Here is a tiny trained network, its code and every weight. The questions are about switching its units off for an input and a target symbol, where a switched-off unit gives its printed mean instead of its output.

import numpy as np


def w(rows, s, z=0):
    codes = np.array(rows[::2]) - 128.0
    scale = np.full(codes.shape[1], s)
    scale[-1] = z or s
    return codes * scale


def norm(h):
    return h / np.sqrt((h * h).mean(-1, keepdims=True) + 1e-5)


def f(y):
    return y / 2 * (1 + np.tanh(0.7978845608 * (y + 0.044715 * y**3)))


def softmax(a):
    e = np.exp(a - a.max(-1, keepdims=True))
    return e / e.sum(-1, keepdims=True)


def log_softmax(a):
    a = a - a.max(-1, keepdims=True)
    return a - np.log(np.exp(a).sum(-1, keepdims=True))


def net(x, mask):
    ids = ['αβγδεζηλμξπσφψω'.index(c) for c in x.split()]
    T = len(ids)
    res = E[ids] + P[:T]
    r = norm(res)
    for j in range(3):
        rows = slice(2 * j, 2 * j + 2)
        q, k, v = (r @ M[0][rows].T for M in (Q, K, V))
        z = softmax(np.where(np.tri(T) > 0, q @ k.T / 2**0.5, -1e9)) @ v
        o = O[0][rows]
        res = res + np.where(mask[j], z, o[:, -1]) @ o[:, :-1]
    y = f(norm(res) @ A[0][:, :-1].T + A[0][:, -1])
    res = res + np.where(mask[3:19], y, B[0][:, -1]) @ B[0][:, :-1]
    return log_softmax(norm(res)[-1] @ U[:, :-1].T + U[:, -1])


Q, K, V, O, A, B = {}, {}, {}, {}, {}, {}
E = w([
[72,101,119,76],'α',
[88,121,72,120],'β',
[91,120,67,123],'γ',
[104,91,63,118],'δ',
[99,130,117,46],'ε',
[118,105,145,89],'ζ',
[109,174,94,76],'η',
[128,101,181,34],'λ',
[73,104,102,79],'μ',
[101,116,137,38],'ξ',
[86,133,97,52],'π',
[98,104,120,115],'σ',
[129,164,137,104],'φ',
[113,150,130,57],'ψ',
[166,147,100,254],'ω',
],0.0093)
P = w([
[129,143,173,133],'0',
[144,136,32,101],'1',
[120,77,142,72],'2',
[93,149,144,144],'3',
[184,137,6,117],'4',
[133,75,157,79],'5',
[120,143,152,138],'6',
[193,109,83,110],'7',
],0.019)
Q[0] = w([
[129,31,121,99],'H0',
[161,137,179,253],'H0',
[166,144,93,145],'H1',
[84,129,129,179],'H1',
[109,170,152,158],'H2',
[154,175,111,118],'H2',
],0.027)
K[0] = w([
[113,63,211,152],'H0',
[180,55,2,155],'H0',
[162,84,89,125],'H1',
[61,129,91,131],'H1',
[95,120,63,102],'H2',
[144,118,71,134],'H2',
],0.024)
V[0] = w([
[70,93,160,172],'H0',
[173,103,78,155],'H0',
[114,109,15,80],'H1',
[84,59,153,186],'H1',
[133,183,97,2],'H2',
[7,16,151,123],'H2',
],0.017)
O[0] = w([
[178,126,118,73,165],'H0',
[120,147,183,152,2],'H0',
[130,128,48,85,164],'H1',
[73,111,111,177,102],'H1',
[115,192,166,69,174],'H2',
[6,112,100,169,152],'H2',
],0.016,0.0085)
A[0] = w([
[135,254,84,188,166],'N0',
[124,132,134,118,88],'N1',
[102,135,191,136,21],'N2',
[228,88,71,234,3],'N3',
[135,130,151,91,99],'N4',
[112,194,143,210,133],'N5',
[121,164,150,80,75],'N6',
[151,137,60,194,133],'N7',
[107,88,169,116,95],'N8',
[205,98,51,185,95],'N9',
[113,131,140,121,92],'N10',
[105,178,145,95,116],'N11',
[161,179,61,169,208],'N12',
[156,110,168,159,144],'N13',
[102,83,88,155,187],'N14',
[136,139,127,124,116],'N15',
],0.019,0.0053)
B[0] = w([
[217,12,185,149,207],'N0',
[123,136,117,134,120],'N1',
[69,97,133,168,159],'N2',
[223,114,17,251,217],'N3',
[155,146,82,112,158],'N4',
[185,112,103,56,169],'N5',
[138,159,100,188,188],'N6',
[172,42,126,222,192],'N7',
[125,148,151,180,164],'N8',
[194,198,181,80,254],'N9',
[126,142,132,136,127],'N10',
[122,155,64,114,199],'N11',
[147,90,70,217,249],'N12',
[88,119,196,128,154],'N13',
[202,126,110,83,242],'N14',
[141,119,124,119,131],'N15',
],0.027,0.0063)
U = w([
[68,117,121,66,88],'α',
[161,69,140,38,75],'β',
[156,83,141,72,94],'γ',
[67,17,87,167,101],'δ',
[120,206,106,129,158],'ε',
[76,112,188,165,172],'ζ',
[226,214,130,48,2],'η',
[64,155,127,201,197],'λ',
[68,126,98,54,130],'μ',
[95,185,101,153,138],'ξ',
[123,184,104,114,114],'π',
[94,62,162,140,166],'σ',
[155,179,234,98,169],'φ',
[151,214,139,93,82],'ψ',
[194,128,132,252,154],'ω',
],0.014,0.0064)

Each question gives the input, a string of symbols that net reads in full, and the target symbol t.
The units are the heads (2 rows each of Q, K, V and O) and the neurons (one row each of A and B). Each row of codes is followed by its name. A weight is (code - 128) times the scale printed after its matrix; where a second scale follows, it is the last column's (O, A, B and U).
mask holds one flag per unit, heads first, then neurons. A switched-off unit (its flag False) gives its mean, the last column of its rows in O or B, instead of its output. The means were averaged over made-up inputs and are rounded, as every weight is.
A unit's drop is (log p(t) with every unit on - log p(t) with that unit switched off) / (log p(t) with every unit on - log p(t) with every unit switched off).
The circuit of an input: a set's keep is (log p(t) with only the set's units on - log p(t) with every unit switched off) / (log p(t) with every unit on - log p(t) with every unit switched off). Starting from the 12 units with the biggest drops (on a tie, the unit counted first), units are removed one at a time, each time the one whose removal leaves the highest keep (on an exact tie, the one counted first), for as long as the keep stays at least 0.8.
units of the circuit, in order: the units of the circuit, biggest drop first
unit that matters most: the unit with the biggest drop
top k neurons: the k neurons with the biggest drops, biggest first
which heads matter: for each layer, one digit per head in row order, 1 if its drop is at least 0.15 and else 0, layers parted by /
input μ ζ ε, target μ: which heads matter	101
input β σ δ φ φ μ, target β: top 4 neurons	(N14, N3, N12, N9)
input φ ω ω δ β β, target φ: which heads matter	011
input λ β φ, target λ: unit that matters most	H1
input φ λ γ, target φ: which heads matter	011
input φ δ γ η μ ω, target φ: units of the circuit, in order	(H0, N3, N13, N12)
input δ ω β, target δ: which heads matter	011
input δ ε ω ε δ π, target δ: which heads matter	011
input π α δ δ, target δ: units of the circuit, in order	(H2, N9)
input γ λ μ ξ ω μ φ, target φ: units of the circuit, in order	(H0, H2, N3)
input μ δ φ, target μ: units of the circuit, in order	(H2, N3, N7)
input ε ω δ δ, target δ: units of the circuit, in order	(H2, N3)
input β ω ω η ω π, target β: which heads matter	111
input μ ξ η β β ζ, target μ: which heads matter	101
input σ λ ω ω λ λ φ, target φ: units of the circuit, in order	(H2, H0, N3)
input δ π γ λ ψ ω, target δ: which heads matter	001
input δ β ω β δ ζ, target δ: units of the circuit, in order	(H2)
input σ ζ σ, target σ: which heads matter	011
input λ π γ β, target β: top 2 neurons	(N5, N0)
input λ γ ω ζ φ ω, target λ: which heads matter	101
input δ λ γ ω σ ζ ε φ, target η: which heads matter	010
input φ μ ω β, target β: top 3 neurons	(N0, N5, N3)
input μ ψ λ, target μ: unit that matters most	H2
input β ω ω, target β: top 4 neurons	(N5, N14, N12, N3)
input β π μ δ η μ, target β: top 4 neurons	(N14, N12, N3, N7)
input μ λ β, target μ: units of the circuit, in order	(H2, N12, N3)
